[[136 104 131 147]
 [127 131 127 125]] value 136, 125

[[117 124 129 119]
 [143 105 130 106]] value 117, 106

[[117 134 123 118 135 134 125]
 [126 130 125 151 129 129 134]] value 117, 134

[[151 127 131 108 111 139]
 [128 113 131 133 114 124]
 [126 134 136 127 128 118]] value 151, 118

[[111 134 123 127 119 150]
 [136 134 124 120 125 118]
 [144 122 135 129 137 107]] value 111, 107

[[119 117 147 142 149 121 119]
 [115 109 145 135 135 145 130]
 [127 121 142 136 122 143 122]] value 119, 122

[128 128 131 158 139 129 127] value 128, 127

[149 127 147 125 129 132] value 149, 132

[112 153 122 144] value 112, 144
---
[128 155 141 107 118] => 155

[[137 125 151 158 124]
 [106 128 127 102 153]] => 128

[[135 106 113 134 112]
 [117 157 136 132 136]] => 157

[135 139 115 128 153] => 139

[[125 131 157 128 130]
 [127 127 134 126 128]] => 127

[[115 121 107 141 144]
 [144 106 139 117 137]] => 106
---
[[127 128 134 103 138 115 122]
 [123 128 127 125 111 115 128]] out 111

[133 128 133 140 143 100] out 140

[109 101 136 135 113] out 136

[119 102 131 109 124] out 131

[141 107 113 148 149 116] out 148

[[150 128 102 125 131]
 [141 139 127 118 142]] out 127

[145 142 144 114 126 102 115] out 126
---
[151 103 104 149] Out: 151
[106 119 148 152] Out: 106
[134 119 122 105] Out: 134
[117 121 147 155] Out: 117
[113 128 118  99] Out: 113
[139 124 101 126] Out: 139
[102 143 135 113] Out: 102
[151 136 109 126] Out: 151
[133  99 118 134] Out: 133
[114 157 140 153] Out: 114
---
[[114 138 119 135 135]
 [114 151 129 121 131]
 [117 142 115 129 131]] -> 115

[[132 126 141 109 121 128]
 [144 111 134 155 118 139]
 [100 130 137 147 135 115]] -> 137

[[149 134 115 130 128 108]
 [128 120 104 109 117 129]
 [155 133 139 138 116 128]] -> 139

[[133 115 104 146]
 [109 136 122 133]
 [138 126 143 125]] -> 143

[[124 148 113 149 131 122 149]
 [104 127 149 115 103 149 122]
 [127 146 113 149 134 121 148]] -> 113

[[116 144 121 147 136 136 125]
 [117 123 117 124 145 145 119]
 [147 132 115 132 103 103 127]] -> 115

[[100 119 130 124]
 [134 136 117 136]
 [138 131 120 133]] -> 120

[[141 116 136 149 129 134 134]
 [144 151 144 119 103 150 131]
 [130 142 141 123 108 149 128]] -> 141
---
Q:
[[126 118 138 145]
 [136 144 148 150]]
A: 148

Q:
[[ 99 130 122 129 156]
 [122 138 120 135 136]
 [103 107 144 105 158]]
A: 135

Q:
[[130 144 115 128]
 [123 125 109 132]
 [120 132 105 129]]
A: 109

Q:
[[155 153 100 137 126 100 127]
 [147 148 112 137 128 112 129]]
A: 112

Q:
[[104 128 104 103 126]
 [111 141 106 146 112]
 [136 125 115 112 114]]
A: 146

Q:
[[129 128 129 149 150]
 [130 152 148 130 128]]
A: 130

Q:
[[119 117 155 156]
 [132 134 105 103]]
A: 105

Q:
[[148 127 150 136 126]
 [117 146 117 140 137]
 [122 121 130 121 145]]
A: 140

Q:
[[138 119 122 102 116 111 142]
 [135 108 130 127 148 137 126]
 [136 124 129 112 138 109 123]]
A: 137
---
array([134, 150, 130, 123, 132])	150, 123
array([106, 143, 116, 137, 145, 117])	145, 106
array([124, 133, 154, 118, 122, 141, 124])	154, 118
array([149, 115, 111, 134, 138, 124, 141])	149, 111
array([144, 121, 150, 126, 107, 103, 133])	150, 103
array([123, 156, 132, 132, 135, 108])	156, 108
array([101, 111, 157, 111, 143])	157, 101
---
[[117 137 136 138 135 136 134 116 144 130 126 121 122 153 138]
 [139 123 130 126 132 137 125 138 123 113 135 119 138 128 130]
 [110 147 104 127 120 127 107 142 104 129 130 141 148 136 119]
 [137 135 130 127 132 112 123 142 121 130 137 141 134 111 136]
 [132 154 114 127 139 114 110 138 125 136 126 144 142 141 118]] result: 130

[[126 143 102 144 126 122 138 122 139 128 131 121 138 124]
 [129 132 119 135 126 142 100 148 122 124 138 123 137 128]
 [126 129 130 131 116 139 125 143  99 148 123 125 134 118]
 [128 127 133 120 139 123 143 102 144 123 126 137 119 134]
 [138 124 144 102 146 124 124 137 123 138 126 128 122 140]] result: 128

[[133 119 130 137 149 142 127 126 123 141]
 [122 135 141 111 127 118 121 148 130 139]
 [134 126 133 139 144 136 125 125 127 137]
 [130 124 114 142 133 140 136 113 131 129]
 [123 122 108 149 131 133 138 115 136 130]
 [135 123 108 145 133 136 135 110 128 120]] result: 139

[[123 135 136 132 125 135 131 119 132]
 [142 122 124 124 110 110 114 121 135]
 [153 114 107 131 105 106 115 132 130]
 [120 136 137 123 130 125 126 133 128]
 [108 140 142 113 144 136 136 136 126]
 [130 127 127 133 132 125 124 139 120]
 [124 130 136 133 131 116 116 120 126]
 [114 139 132 114 125 150 153 123 138]
 [138 126 118 135 115 116 122 129 133]] result: 135

[[110 131 120 117 135 132]
 [147 123 137 128 115 132]
 [133 130 135 142 135 133]
 [122 143 114 111 141 125]
 [143 135 136 137 114 133]
 [139 120 151 141 118 130]
 [148 116 138 137 115 144]
 [134 108 145 132 116 120]
 [113 148 138 118 153 129]] result: 132
---
118	125	122	110	107	142	137
122	129	144	148	105	126	124
127	140	108	150	133	140	122
>> 107

147	144	134	123
130	116	120	156
>> 130

146	151	110	136	148 >> 148

100	120	122	109	127	113	114 >> 127

135	133	123	155	119	137 >> 119

141	100	151	139	106	143	144
116	124	130	143	141	131	124
>> 106

129	118	130	103	116
149	142	152	111	118
>> 116

151	119	138	147
130	140	131	116
122	145	140	108
>> 130

125	151	116	115	114	112
135	134	123	120	128	130
>> 114

139	116	129	102	130	128 >> 130
---
[[127 121 132 133 133]
 [134 127 131 129 107]
 [134 115 137 137 125]] ==> 107

[[130 130 142 152  99 105]
 [141 132 126 127 137 127]
 [142 155 149 120 143 142]] ==> 127

[[121 144 140 138 135 123 122]
 [128 136 147 149 132 127 128]
 [117 124 134 137 134 122 140]] ==> 128

[[144 122 143 130]
 [141 106 106 115]
 [137 125 142 145]] ==> 115

[[139 134 130 130 131 128]
 [134 131 138 149 134 130]
 [134 129 133 140 133 130]] ==> 130

[[120 144 146 120 153 138]
 [107 112 138 140 137 107]
 [132 138 148 119 101 118]] ==> 107

[[133 114 133 125 131 130]
 [105 131 141 133 134 126]
 [128 143 131 123 130 121]] ==> 126

[[141 120 144 121 116]
 [123 149 111 111 140]
 [140 109 148 129 106]] ==> 140

[[126 132 132 111 130 123]
 [126 126 124 128 134 132]
 [150 144 134 130 137 141]] ==> 132
---
Q:
[[124 125 121 127 130 113]
 [104 112 108 120 142 123]
 [152 144 132 135 118 137]]
A: 123

Q:
[[146 129 127 135 133]
 [102 140 122 101 136]]
A: 133

Q:
[[145 146 142 108 126 115 129]
 [142 112 156 127 129 138 126]]
A: 129

Q:
[[132 139 125 119 105 146]
 [119 125 128 123 144 114]]
A: 146

Q:
[[146 142 150 119]
 [111 114 105 136]
 [139 139 131 138]]
A: 136

Q:
[[131 135 142 107 148]
 [127 122 132 120 137]
 [130  99 125 121 140]]
A: 137
